Each row of numbers stands for one node and depends on some of the facts below. Use the named rows to name the rest.

Some facts about the nodes:
beve Θ:plobe χ:b κ:432
foskas Θ:muflo χ:d Ω:drusom κ:287
toketrik Θ:plaplun χ:a Ω:britran κ:432
risor Θ:grara χ:c κ:432
soflun Θ:tredra χ:e κ:835
fitralar Θ:britran χ:a κ:287
zumus Θ:ziskik χ:d Ω:lugro κ:287
brise Θ:digrake χ:b κ:714
grekedrak Θ:plobe χ:c Ω:zoklor κ:432
dustok Θ:muflo χ:d Ω:komom κ:714
doklis Θ:stikobul χ:b Ω:lakal κ:432
plagrar Θ:truflis χ:a κ:432
pluri Θ:stikobul χ:e Ω:muflo κ:835
rodal Θ:gridron χ:c κ:714
zugrok Θ:bremak χ:d Ω:klasidro κ:432
rupli Θ:gridron χ:a Ω:stuzik κ:432
fogik Θ:plobe χ:b κ:432
dronun Θ:truflis χ:d κ:714
teruvun Θ:britran χ:b Ω:zoklor κ:432
flaber Θ:plaplun χ:e Ω:refi κ:432
kugro Θ:plobe χ:e Ω:stikobul κ:432
beza Θ:ziskik χ:d Ω:plobe κ:835
pidel Θ:fute χ:e Ω:stikobul κ:714
flefu Θ:plaplun χ:a κ:432
skezavo Θ:ziskik χ:b Ω:klutos κ:287
razo Θ:truflis χ:c Ω:gridron κ:287
bapul Θ:plobe χ:c Ω:grara κ:432
stodo Θ:muflo χ:d κ:432
flarel Θ:britran χ:c κ:432
stafi Θ:britran χ:b κ:714
lakal Θ:bremak χ:a κ:714
nugur Θ:klutos χ:a Ω:stikobul κ:714
grezum Θ:grara χ:b κ:287
skabra Θ:klutos χ:c Ω:gridron κ:432
rovul Θ:ziskik χ:a Ω:bubres κ:714
maza Θ:drusom χ:c Ω:skoste κ:287
nuzu Θ:tredra χ:d κ:714
somi Θ:gridron χ:c κ:287
flesak Θ:britran χ:e Ω:muflo κ:432
tapek Θ:fute χ:e Ω:plaplun κ:432
dulil Θ:plaplun χ:e κ:432
stagrik Θ:stikobul χ:c Ω:truflis κ:835
ziskik Θ:bremak
tranu Θ:zoklor χ:e κ:714
zoklor Θ:plobe
fluska Θ:klutos χ:a Ω:ziskik κ:432
stilur Θ:digrake χ:b Ω:ziskik κ:432
drusom Θ:bremak
pilo Θ:drusom χ:d Ω:steflor κ:714
digrake Θ:bremak
nodode Θ:muflo χ:d Ω:plobe κ:432
nadu Θ:bremak χ:c Ω:plobe κ:714
gegram Θ:plobe χ:c Ω:teplum κ:714
ligrer Θ:stikobul χ:c Ω:britran κ:432
komom Θ:truflis χ:b Ω:steflor κ:287
nuflok Θ:drusom χ:b Ω:tredra κ:835
flozek Θ:muflo χ:d Ω:zoklor κ:432
daklu Θ:gridron χ:c Ω:zoklor κ:287
klutos Θ:truflis
giplas Θ:klutos χ:b Ω:klasidro κ:432
dridrek Θ:plaplun χ:a κ:432
skoste Θ:grara χ:b Ω:drusom κ:714
platrel Θ:zoklor χ:d κ:714
buto Θ:gridron χ:c κ:287
popla Θ:truflis χ:e Ω:ligrer κ:835
brodravel Θ:stikobul χ:c Ω:steflor κ:432
kosulam Θ:grara χ:c κ:432
trupus Θ:tredra χ:a Ω:brise κ:714
zonam Θ:gridron χ:c Ω:stuzik κ:432
grefam Θ:britran χ:b Ω:skoste κ:714
padripa Θ:digrake χ:a Ω:klutos κ:287
klebar Θ:stikobul χ:d Ω:skoste κ:287
lozos Θ:grara χ:a κ:432
sonal Θ:muflo χ:d κ:432
vitri Θ:stikobul χ:d κ:432
stipe Θ:zoklor χ:e Ω:klasidro κ:714
britran Θ:stikobul
tutran Θ:bremak χ:c Ω:digrake κ:432
pliples Θ:gridron χ:c Ω:bubres κ:714
rabir Θ:britran χ:c Ω:bremak κ:432
skega Θ:plaplun χ:c κ:432
gitrel Θ:plobe χ:e Ω:dridrek κ:432
fino Θ:bremak χ:a Ω:ligrer κ:835
fute Θ:stikobul
driska Θ:grara χ:b Ω:britran κ:835
flekol Θ:tredra χ:e Ω:digrake κ:287
zafe Θ:digrake χ:c Ω:bubres κ:287
klibrus Θ:zoklor χ:c κ:835
floduk Θ:ziskik χ:a Ω:teplum κ:287
flostul Θ:zoklor χ:d Ω:dustok κ:432
kikom Θ:digrake χ:c κ:835
riflu Θ:grara χ:e Ω:tranu κ:432
lutrer Θ:muflo χ:d Ω:litraklum κ:432
klumal Θ:stikobul χ:d Ω:brise κ:287
vedo Θ:plaplun χ:a Ω:stikobul κ:432
zetok Θ:ziskik χ:c Ω:muflo κ:287
plodol Θ:plaplun χ:c Ω:digrake κ:432
fogan Θ:zoklor χ:d κ:835
lugro Θ:drusom χ:a κ:714
teplum Θ:fute χ:e κ:287
skistolo Θ:britran χ:b Ω:steflor κ:287
drabem Θ:drusom χ:c Ω:komom κ:432
silam Θ:gridron χ:c Ω:klasidro κ:835
klekekle Θ:digrake χ:d Ω:ziskik κ:432
plaplun Θ:truflis
nepe Θ:ziskik χ:d Ω:muflo κ:714
kigugo Θ:muflo χ:d Ω:grara κ:432
dubrik Θ:muflo χ:d Ω:digrake κ:432
bubres Θ:plobe χ:c Ω:ziskik κ:835
bripen Θ:klutos χ:b Ω:stikobul κ:835
stofodrok Θ:tredra χ:e Ω:lugro κ:835
gridron Θ:grara
gaboklek Θ:tredra χ:e Ω:fute κ:287
plegrol Θ:zoklor χ:d Ω:britran κ:835
sotus Θ:zoklor χ:b Ω:komom κ:287
valir Θ:plaplun χ:a κ:835
gufluk Θ:klutos χ:a Ω:brise κ:432
didoser Θ:klutos χ:b Ω:klasidro κ:835
litraklum Θ:ziskik χ:d Ω:teplum κ:432
gravepar Θ:gridron χ:d Ω:drusom κ:714
stupo Θ:britran χ:b Ω:teplum κ:835
statram Θ:muflo χ:d Ω:komom κ:432
dufu Θ:muflo χ:b Ω:drusom κ:835
tredra Θ:stikobul
mobretras Θ:plaplun χ:c Ω:refi κ:714
refi Θ:gridron χ:c κ:432
pirabe Θ:stikobul χ:a Ω:dustok κ:835
trafiska Θ:gridron χ:c Ω:komom κ:714
buki Θ:drusom χ:a κ:287
stuzik Θ:klutos χ:a Ω:klasidro κ:432
plasta Θ:plobe χ:c κ:432
klasidro Θ:tredra χ:b Ω:ligrer κ:835
keruk Θ:plaplun χ:a κ:835
govadam Θ:muflo χ:b Ω:dridrek κ:432
steflor Θ:britran χ:d κ:835
muflo Θ:stikobul
bruklotin Θ:drusom χ:d Ω:stuzik κ:835
flatur Θ:plobe χ:c κ:287

Known rows:
lutrer: [ 21  -3 -30 -22  30  -8  -5  -1  15  11 -26 -14 -23  10  11  -1 -18  -4
  28  -5  -1   8  13   8 -11  -9 -11  10  26]
klasidro: [-14 -25  10 -37   2  -5  14 -30   3   0 -13 -27 -11  15  44  18 -21   7
   7 -29  -5 -23  22   3 -51 -26   6   7  -1]
rabir: [ 14   2 -22 -16  31 -14 -17   2  12   3 -28 -17 -24   1  17 -10 -11  -2
  25   4  12  11  10   8 -21  -4  -7   8  32]
komom: [  7 -10  -5  21 -13 -48  -9 -15  25 -17 -18  -4  57  12  -7  10 -13  -9
  11 -17 -14   1  20  -9   6  27 -34  35  23]
nepe: [ -4  18  -1 -14  27   4  33  -6  -4 -17 -15  25 -10  -1 -13  19 -26  17
   3   3  10  14 -17 -25 -10 -10  24   1  17]
lakal: [  1  11  10  -6  15   4   7 -12 -13 -26 -14  42 -16  -5  -3  20 -21   0
   2  -9  11   9 -18 -22  -3 -17  30 -13  26]
nuflok: [  6  22   2  -2   4  -2  13 -27  -2  -3   0   8   8   9  -9  16 -18  15
  -4 -10   1 -30 -19 -15 -17 -16  16   2   2]
skega: [  4   8 -10 -16 -15 -11  -9  -6  26 -22 -12   6   2 -16  20 -24   8 -24
  17  12  25  21  12 -10  13  22 -16  -1  15]
zoklor: [-13   8 -25   0   0  27 -19 -14 -25 -31  22  20  19   4  17  40  -3  27
  -9  14  28   4  -5  -1 -22  11 -11 -28  -3]
teruvun: [ 28  -3 -33 -19  23 -11  -5  -9  10   4 -26  -8 -24  10  10   4 -21  -6
  25 -15  -9   8  11   6 -11 -15 -10   8  22]
lugro: [  2  12   8  -4  15   5   7 -12 -14 -26 -15  43 -15  -3  -4  21 -21   1
   0  -8  12   9 -19 -21  -5 -18  30 -13  27]
stikobul: [ 20 -22 -42 -23  37  38 -39 -19 -12  -8   9   3   4   1  34  49  -5  51
 -14  19  11  -8  19  21 -52  -3 -36 -53  47]
vedo: [ 34   4 -22 -24 -14 -29   8 -41  43 -30 -25  14  13 -29  10   1  11 -15
   3  18 -10  11  21   1   5   9 -17 -26  30]
dulil: [ -1  10 -10 -20 -12  -2  -2  -2  34 -14  -8  -1   3 -13  17 -25   6 -20
  20  18  28  22  14 -13  17  28 -16   3  16]
bubres: [ 10  23 -24  -6  12 -26  20   2   4  -7   6  -2  -1   0   3 -20  -8  11
  -9   6  34 -24  -6 -15 -26  -8   4   2 -15]
dronun: [  1 -13  -4 -28  -1   8  20   0  14 -30  -4  34   0  -9  16  -3 -17  -4
   3  -4  28  19  16 -30  14   9  -2 -10  23]
gravepar: [  7   5 -14 -21  20  -9  38   4   5 -20 -12  26 -10  -2  -3   3 -25   7
   1  -2  19  16   0 -27  -3  -9  15   1   8]
skezavo: [  0  28 -14   3  -4  -6  -5 -21  11   4 -23  -1   7   7 -21  11  -7  -6
  -2  -6 -27 -12 -28  -1 -11  -7  11  13   0]

Rows to name:
No name comes twice in this set of rows, the named rows included.
[  6   5  -7  13  -2 -31  -7 -15  18  -2 -25  -5  31  14 -15   7 -13  -7
   6 -14 -21  -7  -2  -6  -6   8 -12  29  17] : sotus
[ 16 -13 -25  -3  16 -19 -24  -6  13  13 -26 -16   8  20   5   6 -20  -6
  11 -22 -20 -12  10   8 -20  -5 -19  20  24] : skistolo
[-32  -5  22 -35  16  -1  40  -6  10 -20 -23   0 -13  -7  23   2 -14  11
   6   7  23  25  10 -23 -26   3  23   5  17] : stipe
[ 17 -11 -12 -37  49   4  21  -4  23  -4 -24   8 -16 -17  13  -1 -15  33
  -7  23  16  11  14 -13 -30  -1  -4 -21  60] : pidel
[ 13 -31   1  -4  53 -23  13  11  -3 -10 -23  10   6  19   6  19 -43  23
  19 -17  16  14  26 -16 -18  -1 -13  20  54] : dustok
[-25   4  24 -21  -5 -16  18 -25  10 -12  -9 -17   3  -1  26  -6  -2   6
  -2   1  19 -20   3 -13 -40  -5  18   7  -3] : silam
[  6  19  -8  -5  21 -15  27 -12 -15 -29 -19  35 -15  -5 -11  22 -24   9
  -2  -3   8  12 -17 -16 -11 -20  31  -8  10] : rovul
[ 20 -10 -14  -2  38 -24  -8  -1  12   9 -27 -17   0  18   3  10 -25   2
  35 -11  -3  12  20   4 -10   2 -20  27  43] : statram
[-15  -6   4 -31 -28 -27  15 -38  22 -33 -32 -10  -3 -11  35  12   2 -32
  24  -6  -7  25  28   7 -13   0   4   2  -7] : stuzik

Now the same nodes, written a new way:
Known rows:
grezum: [ 39 -38  45   3   2   6  29 -20  17 -25   2  17 -17 -29  32  14  -7   0
  20  15  21 -16  36   6   5  -4 -39  13  21  34 -34  38   7   7]
fogan: [ 37 -12  24  -7   1   2  45   8  16 -15  -8   9 -33 -38  38 -12  15  11
   3   5  11 -34  -1 -20 -25 -10 -50 -17   4  31 -16  39  11  14]
stikobul: [ 21 -11  13  -4 -30   9  74 -23 -10 -26  -8  -5 -49 -12  34  -7   0 -11
   8   9  -3  -7  52 -17  -9  -6 -36 -21  -2  30 -39  71  -4  10]
klebar: [ 44 -43  30  14 -17  27  68 -27  -9 -19  10   1 -28   1  24  18 -16 -12
  19  -3  10  11  48   4  -5 -13 -44  -7  -7  39 -68  53  14  -7]
doklis: [ 41 -25  12   4 -18  32  54 -16 -12 -18  -3  -9 -17 -14  31  -7  -8  -3
 -21  -2   3  -5  43  -2  -8  -9 -16 -29  12  36 -46  54   9  -1]
pidel: [ 27 -18  24  -1 -25   6  72 -23 -23 -21 -11  10 -60  -9  35  -1   7 -10
   9   6   3  -5  59  -2  -9  -3 -21 -21   0  34 -46  75  -1   4]
silam: [ 46 -20  23  -3  -8  -4  47   7  15 -26 -11  21 -48 -45  35 -13  16  31
  -8  -5   7 -20   7 -20 -40  -5 -42 -32   5  32 -40  30  25  10]
klasidro: [ 55 -39  12  28 -39  20  72  18  -9 -38   9  11 -33 -32  40 -16   7  21
 -31 -20 -10   9  21   2 -35  -9 -24 -34   2  29 -53  53  24   1]
skega: [ 31 -10  23 -24  11   1  38 -28  20   0 -37  -3 -22 -31  11  -2  -5   8
  10  16  27 -46  31 -15 -14   2 -41 -37  12  28 -20  23   5   7]
sotus: [ 45 -49  39   1  -1  26   6 -20  -4 -17   6  39 -24 -18  28  17 -15  15
   8  23  31   0  44   2  -1  -6 -35  20  13  35 -44  38  -1  -3]
komom: [ 44 -49  39  -7   2  28 -10 -16  -5 -11   6  50 -26 -18  27  15 -14  24
   7  28  35   1  45  -3   1  -9 -37  29  12  39 -42  29  -1  -3]
trafiska: [ 40 -18  26 -15   3  12  18 -14  -3  -1 -10  19 -39 -21  20   2  -4  25
   1  24  21 -12  38 -26 -19  -8 -48   1  -5  33 -45  28  -2   4]
plagrar: [ 30  -5  23 -31  14  12  26  -8  25 -14 -11   4 -17 -28  31  -6   4  17
  -6  20  13 -52  30 -15 -12  -5 -30 -27  32  44 -27  28  13  11]
somi: [ 36 -27  44  -9   8   0  42 -24  17 -20  -7  14 -31 -20  20  10  -2   1
  33  14  18 -17  38  -6   2  -8 -57   2   7  39 -42  28  12   5]
zetok: [ 42 -28  46  -9  17   3  31 -32  20 -14  -7  23 -37 -25  25  18  -6   6
  33  18  31 -26  33  -5 -11  -3 -48   3  10  38 -50  32  14   4]
nadu: [ 41 -10  35 -15  15  -5  31 -21  22  -6 -16   7 -37 -38  27   6   3  16
  11  20  22 -35  24 -22 -24  -1 -44  -6   6  30 -43  32   8  11]
daklu: [ 43 -31  44  -3  11   6  37 -30  14 -15  -2  18 -35 -19  24  18  -6   4
  30  13  26 -19  37  -3  -8  -5 -50  -1   7  37 -53  34  14   3]
flozek: [ 29 -18  -1 -15  -1  23  39 -27 -15 -17  -2 -15 -26 -24  38   8  -5 -13
 -13  -3  -2   7  48 -26  -8 -22 -32 -45  18  28 -49  41   1 -13]

Which node is each row?
No name comes twice in this set of rows, the named rows included.
[ 33 -15  33 -19  13  -7  36 -20  10   1 -37   2 -20 -34  16   4   2   9
   7  17  25 -46  37  -2  -3   4 -28 -29  17  31 -15  26   3   5] : dulil
[ 29 -13   9  -8 -15  25  65 -16  -8 -16 -10 -17 -23 -10  20 -14  -2  -7
  -8  -7  -5  -5  43 -15  -2 -14 -36 -34   0  41 -41  43  13   4] : vitri
[ 36 -30  42 -17   9   5  29 -15  27 -21   3  20 -19 -18  29  15  -7  11
  25  28  20 -36  37   2  -3  -3 -48   1  25  38 -36  29  11   4] : buki
[ 40 -15  37  -5   9  -1  23 -14  27 -16 -11   5 -19 -46  37   5   3  13
   0  21  17 -36  21 -10 -13  -2 -35   5  21  25 -24  37   1  15] : brise
[ 44 -21  15   8 -21  18  76   9 -12 -19   2   1 -40 -11  34 -16   9   0
  -5  -8   0  -5  16 -11 -26 -15 -45 -30 -12  33 -44  53  13  -1] : stagrik
[ 46 -27   9   2 -28  34  66  21 -14 -17  17   8 -26  -4  38 -11   0  12
 -17   4  -1 -13  24  -2 -30 -15 -36 -32   1  32 -42  55   9  -7] : pirabe
[ 29  -7  28 -14   7   8  22   1  19 -31   2  43 -65 -47  71 -14  25  10
  -1  13  18 -40  -1 -17 -31  -6 -18  -5  32  41 -18  75   9  26] : bripen
[ 23   2  28 -32   7   7  26 -17  23 -28   2  29 -58 -31  57  -1  13  17
   7  29  10 -45  33 -23 -25  -4 -24  -7  33  45 -40  64   9  20] : nugur
[ 47 -23  20  15 -23  41  71 -14 -10 -12  -5  -9 -17  -4  22 -14  -8   0
 -19  -3  12 -15  38  11 -14  -3 -12 -24  -1  43 -49  62  18   7] : teruvun
[ 54 -20  38  10  12  14  29 -21  19  -7   0   0 -17 -40  41  20  -6  10
  -4  17  24 -34  19  -2 -26  -1 -27   0  16  21 -46  50   3   8] : skoste
[ 43 -16  25  -1   4   8  42   1  15 -12  -7  13 -37 -37  43  -4   9  15
  -1   4  19 -33  -2 -17 -37  -9 -43 -21   5  30 -29  44  13  11] : plegrol
[ 36  -9  22 -20  11   9  35 -24  11  -8 -22   3 -35 -30  24  -5   2  15
   0   8  17 -29  32 -19 -21  -5 -29 -33  14  41 -44  31  16  10] : zonam
[ 37  -9  31 -14  12  -6  39   8  22 -11 -15  14 -40 -41  36 -13  18  16
   8  12  16 -45  -3 -21 -25  -8 -53 -15   6  34 -17  31  13  16] : kikom
[ 40 -41  29  12 -20  25  66 -25 -11 -23  10   4 -29   0  21  12 -14 -11
  19  -2   8  13  50   4  -1 -13 -45  -7  -7  38 -64  51  14  -6] : klumal

